Here is a tiny trained network, its code and every weight. The questions are about switching its units off for an input and a target symbol, where a switched-off unit gives its printed mean instead of its output.

import numpy as np


def w(rows, s, z=0):
    codes = np.array(rows[::2]) - 128.0
    scale = np.full(codes.shape[1], s)
    scale[-1] = z or s
    return codes * scale


def f(y):
    return y / 2 * (1 + np.tanh(0.7978845608 * (y + 0.044715 * y**3)))


def softmax(a):
    e = np.exp(a - a.max(-1, keepdims=True))
    return e / e.sum(-1, keepdims=True)


def log_softmax(a):
    a = a - a.max(-1, keepdims=True)
    return a - np.log(np.exp(a).sum(-1, keepdims=True))


def net(x, mask):
    ids = ['ΔΛΠΦαβεζηθξω'.index(c) for c in x.split()]
    T = len(ids)
    res = E[ids] + P[:T]
    u = 0
    for l in range(2):
        r = res
        for j in range(3):
            rows = slice(2 * j, 2 * j + 2)
            q, k, v = (r @ M[l][rows].T for M in (Q, K, V))
            z = softmax(np.where(np.tri(T) > 0, q @ k.T / 2**0.5, -1e9)) @ v
            o = O[l][rows]
            res = res + np.where(mask[u + j], z, o[:, -1]) @ o[:, :-1]
        u += 3
        y = f(res @ A[l][:, :-1].T + A[l][:, -1])
        res = res + np.where(mask[u : u + 12], y, B[l][:, -1]) @ B[l][:, :-1]
        u += 12
    return log_softmax(res[-1] @ U[:, :-1].T + U[:, -1])


Q, K, V, O, A, B = {}, {}, {}, {}, {}, {}
E = w([
[152,132,98,146,170,148,190,185,197,62],'Δ',
[91,107,139,143,165,168,179,154,157,62],'Λ',
[52,77,101,92,145,169,153,71,164,83],'Π',
[152,57,109,172,182,185,110,163,180,102],'Φ',
[140,152,161,44,120,159,127,129,224,81],'α',
[156,150,62,179,171,161,185,94,82,96],'β',
[151,55,120,184,85,146,173,111,78,121],'ε',
[186,96,72,111,123,153,177,94,172,167],'ζ',
[120,76,201,88,53,164,130,142,160,145],'η',
[196,79,135,154,126,155,105,161,185,201],'θ',
[90,150,226,166,181,107,83,94,65,133],'ξ',
[240,254,154,94,127,130,151,171,104,188],'ω',
],0.011)
P = w([
[131,82,117,94,165,102,110,165,119,76],'0',
[152,99,142,123,168,129,123,127,130,122],'1',
[115,155,147,160,122,110,176,156,160,81],'2',
[186,79,141,90,173,195,102,149,95,96],'3',
[162,115,156,150,159,162,114,88,144,177],'4',
[106,178,141,173,91,155,153,122,171,139],'5',
[203,90,152,121,145,246,95,129,112,141],'6',
],0.014)
Q[0] = w([
[195,114,179,97,152,237,108,147,50,118],'L0H0',
[180,61,198,149,220,254,151,101,187,100],'L0H0',
[129,159,140,92,89,170,217,157,250,87],'L0H1',
[170,79,64,200,174,206,234,53,117,85],'L0H1',
[187,166,160,149,102,122,201,204,170,177],'L0H2',
[154,190,34,152,221,141,164,58,56,132],'L0H2',
],0.0097)
K[0] = w([
[177,216,209,161,79,171,115,80,83,240],'L0H0',
[123,155,169,205,100,240,134,55,168,174],'L0H0',
[137,140,122,48,100,150,174,121,196,110],'L0H1',
[127,91,9,169,146,140,171,68,117,156],'L0H1',
[208,134,129,106,106,125,137,185,170,192],'L0H2',
[157,184,11,175,182,110,154,102,67,105],'L0H2',
],0.011)
V[0] = w([
[188,122,2,210,149,124,203,108,65,122],'L0H0',
[54,2,89,143,103,202,155,90,148,62],'L0H0',
[111,167,75,74,95,180,137,124,139,130],'L0H1',
[112,68,183,156,166,103,106,178,83,134],'L0H1',
[121,132,115,98,151,108,136,40,129,104],'L0H2',
[105,149,155,142,45,171,130,167,163,145],'L0H2',
],0.0066)
O[0] = w([
[194,132,13,228,116,144,125,13,116,41,46],'L0H0',
[176,61,192,146,218,115,249,3,118,167,3],'L0H0',
[108,109,77,185,163,62,143,169,90,96,21],'L0H1',
[156,166,196,113,111,238,59,113,132,148,249],'L0H1',
[164,164,110,46,110,154,123,127,147,154,110],'L0H2',
[160,132,67,189,168,73,176,139,82,140,36],'L0H2',
],0.0058,0.0024)
A[0] = w([
[118,135,98,180,107,69,210,76,148,69,14],'L0N0',
[163,89,93,118,183,175,168,144,33,126,74],'L0N1',
[179,154,98,98,113,119,68,111,87,167,43],'L0N2',
[236,61,56,147,144,137,76,22,127,68,17],'L0N3',
[95,169,139,171,17,137,183,150,207,100,199],'L0N4',
[153,116,23,111,66,158,132,188,163,86,65],'L0N5',
[208,189,166,148,215,46,133,136,76,187,205],'L0N6',
[67,133,164,233,198,67,187,119,154,67,206],'L0N7',
[59,47,78,139,102,164,64,154,172,79,193],'L0N8',
[72,13,120,152,234,143,143,46,137,176,4],'L0N9',
[79,177,149,162,93,97,100,87,145,123,105],'L0N10',
[8,108,124,177,107,1,128,119,87,73,144],'L0N11',
],0.0071,0.0041)
B[0] = w([
[149,160,142,94,163,147,70,187,100,207,156],'L0N0',
[92,101,151,84,127,122,112,90,190,149,156],'L0N1',
[102,156,82,102,116,94,66,134,67,91,150],'L0N2',
[183,118,143,161,150,84,85,54,131,108,198],'L0N3',
[154,178,161,173,154,110,144,109,147,146,221],'L0N4',
[84,157,181,119,143,144,88,81,72,137,187],'L0N5',
[118,49,88,168,95,205,151,165,138,56,217],'L0N6',
[111,161,99,185,110,115,122,175,114,93,253],'L0N7',
[200,153,87,121,135,117,120,192,97,95,208],'L0N8',
[174,180,204,81,86,87,155,130,142,126,194],'L0N9',
[81,114,194,126,173,120,127,115,138,148,137],'L0N10',
[146,2,67,204,52,129,181,185,180,44,124],'L0N11',
],0.0096,0.0035)
Q[1] = w([
[177,98,150,143,128,132,197,105,247,105],'L1H0',
[146,65,158,118,242,174,100,130,136,191],'L1H0',
[87,93,64,104,74,40,152,112,91,154],'L1H1',
[146,163,176,85,131,151,129,90,137,126],'L1H1',
[121,123,152,91,206,119,99,134,159,120],'L1H2',
[163,153,93,82,147,71,138,125,124,151],'L1H2',
],0.012)
K[1] = w([
[162,83,84,181,106,135,194,96,234,255],'L1H0',
[42,82,158,190,162,174,93,100,162,167],'L1H0',
[160,100,157,67,154,84,151,160,84,46],'L1H1',
[136,142,145,127,59,119,196,70,176,200],'L1H1',
[132,105,120,75,197,170,158,130,211,178],'L1H2',
[162,189,78,84,154,101,144,139,149,123],'L1H2',
],0.0099)
V[1] = w([
[59,76,159,165,4,86,121,88,30,182],'L1H0',
[254,167,63,118,85,102,179,145,166,235],'L1H0',
[99,220,158,96,162,30,171,88,150,168],'L1H1',
[93,133,95,123,202,207,160,139,175,22],'L1H1',
[69,150,190,191,124,92,106,99,43,133],'L1H2',
[141,149,158,167,62,118,173,98,120,83],'L1H2',
],0.0056)
O[1] = w([
[140,118,130,92,209,159,182,70,67,103,2],'L1H0',
[94,1,132,154,96,94,93,194,154,58,31],'L1H0',
[62,177,170,141,113,83,95,44,133,182,109],'L1H1',
[131,150,104,190,142,129,176,194,203,134,178],'L1H1',
[187,133,62,134,123,125,180,180,139,87,156],'L1H2',
[141,151,120,135,122,101,136,158,131,141,118],'L1H2',
],0.0076,0.0048)
A[1] = w([
[141,109,126,127,154,118,141,44,77,60,96],'L1N0',
[120,125,143,84,161,129,58,83,110,203,109],'L1N1',
[92,29,42,113,123,42,108,97,145,100,41],'L1N2',
[105,134,199,83,121,147,65,102,135,214,221],'L1N3',
[139,69,97,142,92,163,156,183,146,59,71],'L1N4',
[113,110,105,90,203,172,142,124,123,127,158],'L1N5',
[134,1,153,90,171,119,199,90,78,113,119],'L1N6',
[102,194,132,156,137,125,140,159,117,143,4],'L1N7',
[136,145,41,150,131,154,85,167,94,124,101],'L1N8',
[149,95,81,117,112,160,50,155,115,123,151],'L1N9',
[129,98,104,57,113,163,96,119,103,136,18],'L1N10',
[57,74,168,64,106,140,192,134,184,164,136],'L1N11',
],0.0099,0.0043)
B[1] = w([
[110,175,101,112,182,190,158,111,86,46,144],'L1N0',
[148,134,131,163,70,169,174,199,138,92,192],'L1N1',
[12,75,159,1,83,247,243,166,231,106,135],'L1N2',
[148,109,64,85,155,77,140,114,124,141,252],'L1N3',
[114,110,91,91,169,40,121,86,107,158,172],'L1N4',
[185,95,135,127,156,149,165,118,94,167,157],'L1N5',
[68,109,197,179,187,52,161,199,19,123,146],'L1N6',
[97,43,141,87,147,134,110,43,147,145,163],'L1N7',
[125,151,189,100,87,105,117,147,133,123,187],'L1N8',
[60,110,100,112,99,83,131,83,75,114,187],'L1N9',
[121,136,166,202,117,99,145,115,181,194,152],'L1N10',
[68,169,122,135,172,179,42,139,190,145,152],'L1N11',
],0.0091,0.013)
U = w([
[126,139,15,202,130,76,191,198,141,102,253],'Δ',
[119,213,245,218,81,209,160,192,191,108,156],'Λ',
[81,165,149,97,179,80,129,2,133,191,96],'Π',
[210,64,209,113,110,109,73,92,155,122,52],'Φ',
[88,109,35,96,154,180,72,148,196,127,48],'α',
[121,124,41,132,148,167,101,71,140,66,145],'β',
[121,142,138,141,160,127,153,122,81,87,63],'ε',
[82,75,133,77,100,149,179,137,159,108,55],'ζ',
[91,96,168,140,171,141,122,192,99,170,7],'η',
[93,28,50,100,156,109,94,61,87,161,103],'θ',
[199,135,78,87,144,176,178,160,110,148,190],'ξ',
[78,167,105,101,95,135,103,149,78,120,163],'ω',
],0.0075,0.0048)

Each question gives the input, a string of symbols that net reads in full, and the target symbol t.
The units are the heads (2 rows each of Q, K, V and O) and the neurons (one row each of A and B). Each row of codes is followed by its name. A weight is (code - 128) times the scale printed after its matrix; where a second scale follows, it is the last column's (O, A, B and U).
mask holds one flag per unit, layer by layer, with each layer's heads first. A switched-off unit (its flag False) gives its mean, the last column of its rows in O or B, instead of its output. The means were averaged over made-up inputs and are rounded, as every weight is.
A unit's drop is (log p(t) with every unit on - log p(t) with that unit switched off) / (log p(t) with every unit on - log p(t) with every unit switched off).
The circuit of an input: a set's keep is (log p(t) with only the set's units on - log p(t) with every unit switched off) / (log p(t) with every unit on - log p(t) with every unit switched off). Starting from the 12 units with the biggest drops (on a tie, the unit counted first), units are removed one at a time, each time the one whose removal leaves the highest keep (on an exact tie, the one counted first), for as long as the keep stays at least 0.8.
units of the circuit, in order: the units of the circuit, biggest drop first
unit that matters most: the unit with the biggest drop
k most important neurons: the k neurons with the biggest drops, biggest first
top k neurons in layer l: the k neurons of layer l with the biggest drops, biggest first
heads that matter: for each layer, one digit per head in row order, 1 if its drop is at least 0.15 and else 0, layers parted by /
input ξ θ ε β, target θ: top 2 neurons in layer 0	(L0N1; L0N5)
input ξ ω ξ Π, target ω: units of the circuit, in order	(L0H0; L0N8; L1N9; L1N8)
input ω α Π Π Φ, target Φ: heads that matter	100 / 100
input ξ β ω Φ ω ζ, target Δ: heads that matter	011 / 100
input Δ ω Φ Φ ω α Λ, target ω: units of the circuit, in order	(L0H0; L1N9; L1N8)
input η Π ξ ω ξ Λ, target Δ: 2 most important neurons	(L0N7; L0N9)
input Π Λ ξ Δ, target ξ: heads that matter	000 / 100
input ε ω Π η, target ω: heads that matter	100 / 000
input ζ Π ω ξ Δ, target Δ: unit that matters most	L1H0
input ω η ξ ε, target ξ: top 4 neurons in layer 0	(L0N6; L0N10; L0N8; L0N9)
input ω θ θ ξ ξ Φ Φ, target ξ: units of the circuit, in order	(L1H0; L1N5; L0N8)
input ξ β ε θ ω, target ω: units of the circuit, in order	(L0H0; L0N2; L1N9)
input Φ ω ω, target Λ: top 3 neurons in layer 0	(L0N6; L0N4; L0N5)
input η η Λ Π, target η: top neuron in layer 0	(L0N7)
input Δ ω ξ β, target ω: units of the circuit, in order	(L0H0; L1N9; L1N8)
input ξ ω ξ β Π, target Π: 3 most important neurons	(L0N9; L1N3; L1N11)
input ξ ξ ξ ω ξ ξ, target Π: top 2 neurons in layer 0	(L0N4; L0N10)
input ω Λ η Δ η, target η: heads that matter	100 / 100
input Φ ξ ε η, target ξ: heads that matter	000 / 100
input θ ξ ξ Π Π ω ω, target ω: units of the circuit, in order	(L0H0; L1N9; L0N2)
input ξ α Π Δ, target α: heads that matter	100 / 100
input η ξ Π, target Δ: units of the circuit, in order	(L0H1; L0N11)
input Π ω ξ ξ Π Φ β, target β: units of the circuit, in order	(L0H0; L1N0; L0N3)
input ε Π Δ θ, target θ: heads that matter	000 / 100
input Π ξ η, target Δ: units of the circuit, in order	(L0H2; L0H1; L0N11)
input ξ η Δ ξ ω α, target Δ: most important neuron	(L0N11)
input ω η ω, target Λ: units of the circuit, in order	(L1N3)
input ξ ω η ξ, target ω: 2 most important neurons	(L1N9; L0N8)
input ξ β ξ α ζ, target ζ: 2 most important neurons	(L1N2; L0N3)
